Here is a tiny trained network, its code and every weight. The questions are about switching its units off for an input and a target symbol, where a switched-off unit gives its printed mean instead of its output.

import numpy as np


def w(rows, s, z=0):
    codes = np.array(rows[::2]) - 128.0
    scale = np.full(codes.shape[1], s)
    scale[-1] = z or s
    return codes * scale


def f(y):
    return np.maximum(y, 0)


def softmax(a):
    e = np.exp(a - a.max(-1, keepdims=True))
    return e / e.sum(-1, keepdims=True)


def log_softmax(a):
    a = a - a.max(-1, keepdims=True)
    return a - np.log(np.exp(a).sum(-1, keepdims=True))


def net(x, mask):
    ids = ['Ωαγεηλμξπσ'.index(c) for c in x.split()]
    T = len(ids)
    res = E[ids] + P[:T]
    r = res
    for j in range(3):
        rows = slice(2 * j, 2 * j + 2)
        q, k, v = (r @ M[0][rows].T for M in (Q, K, V))
        z = softmax(np.where(np.tri(T) > 0, q @ k.T / 2**0.5, -1e9)) @ v
        o = O[0][rows]
        res = res + np.where(mask[j], z, o[:, -1]) @ o[:, :-1]
    y = f(res @ A[0][:, :-1].T + A[0][:, -1])
    res = res + np.where(mask[3:11], y, B[0][:, -1]) @ B[0][:, :-1]
    return log_softmax(res[-1] @ U[:, :-1].T + U[:, -1])


Q, K, V, O, A, B = {}, {}, {}, {}, {}, {}
E = w([
[154,50,177,141,128],'Ω',
[49,135,148,138,11],'α',
[150,77,113,169,116],'γ',
[166,118,176,253,59],'ε',
[61,126,140,45,95],'η',
[153,71,126,165,119],'λ',
[211,116,160,116,60],'μ',
[138,42,133,173,154],'ξ',
[166,38,64,56,70],'π',
[124,178,180,155,139],'σ',
],0.014)
P = w([
[118,29,227,156,148],'0',
[27,54,150,169,170],'1',
[136,81,254,76,114],'2',
[49,98,72,144,173],'3',
[108,98,203,86,159],'4',
[128,146,130,95,120],'5',
[78,121,56,146,208],'6',
[133,149,190,65,134],'7',
[135,186,74,99,120],'8',
[112,134,100,133,216],'9',
],0.008)
Q[0] = w([
[112,30,228,166,162],'head 0',
[129,6,31,191,124],'head 0',
[84,254,147,238,158],'head 1',
[171,34,157,141,96],'head 1',
[201,73,128,210,206],'head 2',
[5,127,26,218,74],'head 2',
],0.0074)
K[0] = w([
[118,247,2,136,124],'head 0',
[236,194,91,111,55],'head 0',
[154,75,198,239,76],'head 1',
[56,197,82,72,74],'head 1',
[132,137,116,112,182],'head 2',
[98,50,146,50,112],'head 2',
],0.0082)
V[0] = w([
[208,159,104,225,68],'head 0',
[201,157,104,6,3],'head 0',
[154,30,112,58,177],'head 1',
[227,128,154,234,186],'head 1',
[133,168,83,127,197],'head 2',
[156,144,255,89,110],'head 2',
],0.0079)
O[0] = w([
[130,19,159,60,38,160],'head 0',
[51,189,146,100,56,61],'head 0',
[55,42,107,70,255,176],'head 1',
[209,179,252,63,128,139],'head 1',
[197,109,81,148,85,2],'head 2',
[49,175,150,180,186,208],'head 2',
],0.0075,0.0057)
A[0] = w([
[70,75,162,177,48,128],'neuron 0',
[187,33,97,84,114,177],'neuron 1',
[99,137,133,140,79,254],'neuron 2',
[100,30,153,2,186,151],'neuron 3',
[90,167,86,35,104,81],'neuron 4',
[162,61,154,168,64,123],'neuron 5',
[172,80,89,127,217,148],'neuron 6',
[60,88,187,201,32,91],'neuron 7',
],0.0092,0.004)
B[0] = w([
[123,69,103,78,129,193],'neuron 0',
[209,109,108,135,22,183],'neuron 1',
[147,135,143,76,192,169],'neuron 2',
[109,228,42,121,94,254],'neuron 3',
[219,83,67,254,137,145],'neuron 4',
[89,93,57,175,88,178],'neuron 5',
[235,210,220,147,99,194],'neuron 6',
[172,92,111,84,181,199],'neuron 7',
],0.0084,0.012)
U = w([
[144,113,59,107,51,43],'Ω',
[79,109,139,7,123,157],'α',
[139,131,160,189,118,91],'γ',
[140,42,132,175,169,174],'ε',
[141,156,148,169,94,108],'η',
[121,205,201,167,151,254],'λ',
[218,161,116,118,175,24],'μ',
[101,123,138,224,162,135],'ξ',
[135,146,147,164,75,76],'π',
[57,191,109,131,142,168],'σ',
],0.011,0.004)

Each question gives the input, a string of symbols that net reads in full, and the target symbol t.
The units are the heads (2 rows each of Q, K, V and O) and the neurons (one row each of A and B). Each row of codes is followed by its name. A weight is (code - 128) times the scale printed after its matrix; where a second scale follows, it is the last column's (O, A, B and U).
mask holds one flag per unit, heads first, then neurons. A switched-off unit (its flag False) gives its mean, the last column of its rows in O or B, instead of its output. The means were averaged over made-up inputs and are rounded, as every weight is.
A unit's drop is (log p(t) with every unit on - log p(t) with that unit switched off) / (log p(t) with every unit on - log p(t) with every unit switched off).
The circuit of an input: a set's keep is (log p(t) with only the set's units on - log p(t) with every unit switched off) / (log p(t) with every unit on - log p(t) with every unit switched off). Starting from all 11 units, units are removed one at a time, each time the one whose removal leaves the highest keep (on an exact tie, the one counted first), for as long as the keep stays at least 0.8.
units of the circuit, in order: the units of the circuit, biggest drop first
unit that matters most: the unit with the biggest drop
k most important neurons: the k neurons with the biggest drops, biggest first
drop when u is switched off: that unit's drop, to one decimal
input α ξ γ α ε Ω Ω Ω ε λ, target Ω: unit that matters most	head 0
input γ Ω α η ξ, target ξ: units of the circuit, in order	(head 0; head 1)
input Ω λ η Ω, target ξ: units of the circuit, in order	(head 0; head 1)
input π ξ η π γ, target σ: units of the circuit, in order	(head 0; head 1)
input ξ ξ λ μ λ π γ, target σ: units of the circuit, in order	(head 0; neuron 1)
input ε μ Ω, target α: units of the circuit, in order	(head 0; neuron 6; neuron 4)
input α λ η λ, target ξ: units of the circuit, in order	(head 0; head 1; neuron 1)
input α μ ε μ ξ π μ Ω, target α: units of the circuit, in order	(head 0; neuron 6)
input ε α λ, target ε: units of the circuit, in order	(head 1; neuron 3; neuron 7)
input ε π μ, target σ: units of the circuit, in order	(head 1; neuron 3; head 2)
input ε ξ Ω σ, target λ: units of the circuit, in order	(head 1; neuron 0)
input ε ε Ω, target Ω: units of the circuit, in order	(head 0; neuron 3; neuron 1)
input γ ξ Ω, target μ: units of the circuit, in order	(head 0; neuron 6)
input Ω ξ ε Ω ε ε γ, target Ω: units of the circuit, in order	(head 0; neuron 1)
input λ ξ ε Ω μ, target λ: unit that matters most	head 2
input Ω α μ, target ε: units of the circuit, in order	(head 1; neuron 3; neuron 6)
input π ξ Ω ξ ξ, target μ: 4 most important neurons	(neuron 6; neuron 1; neuron 5; neuron 3)
input α ξ λ π π ε λ, target Ω: 3 most important neurons	(neuron 1; neuron 3; neuron 2)
input Ω ε γ, target Ω: 3 most important neurons	(neuron 3; neuron 1; neuron 5)
input Ω σ Ω γ, target λ: unit that matters most	neuron 6
input ε γ σ ξ π λ Ω π ε ε, target ε: 2 most important neurons	(neuron 3; neuron 6)
input π ε ε ξ, target Ω: 2 most important neurons	(neuron 3; neuron 1)
input ξ α Ω Ω ξ ε π λ μ γ, target α: drop when head 2 is switched off	-0.1
input Ω Ω μ, target λ: drop when head 2 is switched off	0.5
input ξ λ ε π Ω ξ π ε π Ω, target σ: drop when head 0 is switched off	0.9
input ε ε μ, target Ω: drop when neuron 0 is switched off	0.0
input ε γ π α Ω σ π η, target σ: unit that matters most	neuron 3
